Each row has two labels, one from each of two sets.
[ 0.61 -0.98  1.84  1.02  0.00  0.07  1.79  0.14  0.99 -0.64 -0.73 -0.08
  0.03  0.11 -1.24  0.56 -1.10  0.37 -0.41  2.74  2.35  0.09  0.43  0.40
 -0.55 -0.45  0.39  0.61 -0.48  0.78  1.97  0.55  2.22 -0.04 -0.11 -0.40
  0.26  0.73  0.20  0.09 -0.54 -1.83  2.28  0.16 -0.11 -0.61  0.35  0.39
  0.55 -0.04  0.59  0.17 -0.26  0.83  0.45 -0.02  0.36 -1.78 -0.23  0.39
  1.47  0.82  0.21  0.47  1.21 -0.28 -0.02  0.90]	E U
[-0.04  0.98  1.46  2.35  0.89 -0.15 -0.04 -0.40  0.48  0.88  0.66 -0.60
 -0.43 -0.08 -0.61 -0.05 -1.60 -0.19  0.11  2.86  4.85  0.57 -0.60 -0.38
 -0.01 -0.05 -0.20 -0.34 -0.66  0.25  2.36  0.62  1.44 -0.06 -0.91 -0.41
  1.52  0.86  0.25 -0.86 -0.46 -0.15  4.00  1.74  0.21  0.41 -0.47  1.79
 -0.69  0.34  0.37 -0.17 -0.70  1.18  0.69 -0.20  0.21 -0.11  0.43 -1.13
  0.60 -1.63 -0.63  0.24 -1.46  0.56  0.08  1.20]	J U
[-0.05 -0.08  1.97  1.87  0.48 -0.22  0.11 -0.68  1.24 -1.54  0.38 -0.93
 -0.50 -0.39  0.12  0.01 -0.82 -0.41 -0.23  4.75  2.59  0.39 -0.51 -0.79
  0.13  0.96 -0.35  0.61 -0.78 -0.01  1.68  0.11  1.08  0.06  0.13  0.10
  1.54  0.45 -1.56 -0.01 -0.78  1.18  3.08  0.28 -0.28  0.03 -0.57  1.42
 -0.10  1.46  0.24  0.18 -0.06  1.35  0.96  0.19 -0.24  1.68  0.46  0.02
 -0.97  1.20 -0.36  0.37 -2.50  0.26  0.50  1.48]	J U
[ 0.24  1.29  1.05  2.83  0.35  0.64 -0.05 -1.04  0.70  1.36  0.83 -0.90
 -0.41 -0.32  0.26 -0.72 -0.11 -0.19  0.15  2.28  7.17 -0.43 -0.45 -0.52
  0.59 -0.35 -0.30 -0.48 -0.39 -1.78  0.68  0.60 -0.56  0.20 -0.02 -0.86
  0.77 -0.48 -0.01 -0.27  0.34  0.69  2.07  0.88 -0.58  0.56  0.02  0.98
 -0.51  2.60  0.00  0.19 -1.05  0.18  0.50 -0.04 -0.84 -1.10  0.50 -1.94
 -0.53 -0.07 -0.01  0.04  0.32  0.69 -0.02  2.77]	J Y
[ 0.72 -1.18  0.52  1.31  0.41  0.24 -0.20 -0.71 -0.44 -0.24 -0.19  0.39
 -0.69  0.02 -0.67 -0.39 -1.25 -0.30 -0.34  0.97  1.40 -0.42 -0.10 -0.94
 -1.14  0.55 -0.80 -0.20 -0.29  0.45  1.81  0.25  0.64 -0.59  1.21 -0.07
  0.66  0.16  0.10 -0.15 -0.24  0.04  4.11  0.40  0.05 -0.46 -0.79  2.18
  0.22 -1.84  0.45 -0.08  0.91  0.56  0.74 -0.51  0.19 -1.48 -0.20  0.63
  1.13 -4.20 -0.65  0.20 -0.08  0.17  0.30  1.01]	J U
[-0.87  0.10  1.33  1.45  0.36 -0.88 -1.26  0.98 -0.22 -0.44  1.18 -0.37
 -0.46 -0.22 -0.13 -0.23 -0.95 -0.27 -1.22  1.40  2.32 -0.39  0.11 -0.17
 -0.33  0.45 -0.04 -0.47 -0.10  0.18  1.19  0.66  1.85 -0.22 -0.74  0.99
  1.14  0.48  0.06  0.58 -0.12 -0.25  1.98  1.42  0.04  0.13 -0.75  1.16
 -1.26 -0.01  0.47  0.67 -0.40  0.74  1.01 -0.17 -0.77  1.50  0.07 -0.67
  0.22 -1.19 -0.24 -0.06 -1.47 -0.45  0.26 -0.58]	J U
[ 0.24  0.42  0.95  1.06  1.33  1.47  0.77 -0.12  0.76  1.27 -1.47 -0.63
  0.31 -0.09  0.83  0.11 -0.11  0.81  0.09  1.76  6.94  0.01  0.02 -0.57
  0.15 -0.47 -0.34  0.94 -0.09  0.90  2.08  0.04 -0.48 -0.55 -0.43 -0.76
  1.07 -0.37  0.12 -0.34 -0.17 -1.29  2.82  0.51 -0.32  0.93 -0.25  0.77
  0.35  1.40  0.30 -0.56  0.61  0.91  0.56 -0.43 -0.34 -5.11 -0.89 -0.94
 -0.82 -2.51 -0.51 -0.14 -1.33  0.89  0.31  2.88]	J Y
[ 0.29  0.24  0.88  1.28  0.31 -0.85  0.15 -0.83  0.17  0.35  0.58  0.67
  1.21 -0.14 -0.17 -0.10 -1.49 -0.56  0.80  2.30  2.20  0.42  0.54 -0.60
 -0.55  0.58 -0.08 -0.35 -0.63  0.56  1.35  0.34  1.53 -0.10 -0.61 -0.23
  0.84  0.79  0.27  0.12  0.73  0.23  3.30  0.06  0.40 -0.18 -0.12  0.82
 -0.39  0.53  0.33  0.08 -0.25  0.06  0.00  0.14  0.57  0.68  0.60 -0.17
  1.50 -0.28 -0.13  0.18  1.49  0.30  0.56 -0.99]	E D
[ 1.81  0.09  1.10 -0.40  0.56  0.54  0.98 -1.52  0.36  0.86 -0.81  0.31
 -0.02 -0.06  0.10  0.63  0.33  0.20  0.43  1.79  4.88  0.04  0.45 -1.13
  0.07 -0.26  0.16 -0.02  0.04  0.66  0.93  0.67 -0.17 -0.08  1.34 -0.27
  1.48 -0.08  1.02  0.06  0.84  0.34  1.04  0.21 -0.46  0.34  0.33 -0.10
  0.85  2.13  0.14 -0.84  0.54  0.45 -0.30 -0.53  0.33 -6.05 -0.96  0.15
  0.87  0.48  0.60 -0.60  2.12 -0.42 -0.03  0.03]	E Y
[ 0.52  1.18  0.32  1.06  0.23 -0.11  0.66 -0.93  0.96  0.85  0.00  0.37
 -0.10 -0.87  0.03 -0.21  0.12  0.24  0.08  2.49  6.65  0.37 -0.23 -0.77
  0.88 -0.15 -1.16 -0.49 -0.09  0.82  0.85  1.48 -0.34 -0.06  0.40  0.44
  0.48  0.76  0.55  0.41  0.25  0.28  1.38  0.47 -0.23  0.68 -0.40 -0.09
 -0.53  2.72 -0.18 -0.23 -0.30  1.34  0.22 -0.48  0.01 -2.65  0.04 -0.68
  0.35  0.13  0.14 -0.44 -1.10  0.48 -0.14  2.67]	J Y
[ 0.32  1.17 -0.20  0.62  0.58  1.29  1.20 -0.74  0.73  1.36  0.25 -0.11
 -0.03  0.55  0.88  0.30 -0.31  0.22  0.80 -0.13  7.05  0.10 -0.30 -1.18
  0.17 -0.40 -0.32 -1.36  0.92  0.71  1.44 -0.06 -0.66  0.35 -0.49 -1.38
  0.06 -0.12  0.21  0.11  0.41  0.04  0.92  0.18 -0.43  1.37 -0.18  0.85
  0.13  1.57  0.05  2.24  0.51  1.77 -0.14 -0.51 -0.83 -2.95  0.30 -1.20
  0.16 -2.90  0.17 -0.33 -0.06  0.88 -0.31  4.05]	J Y
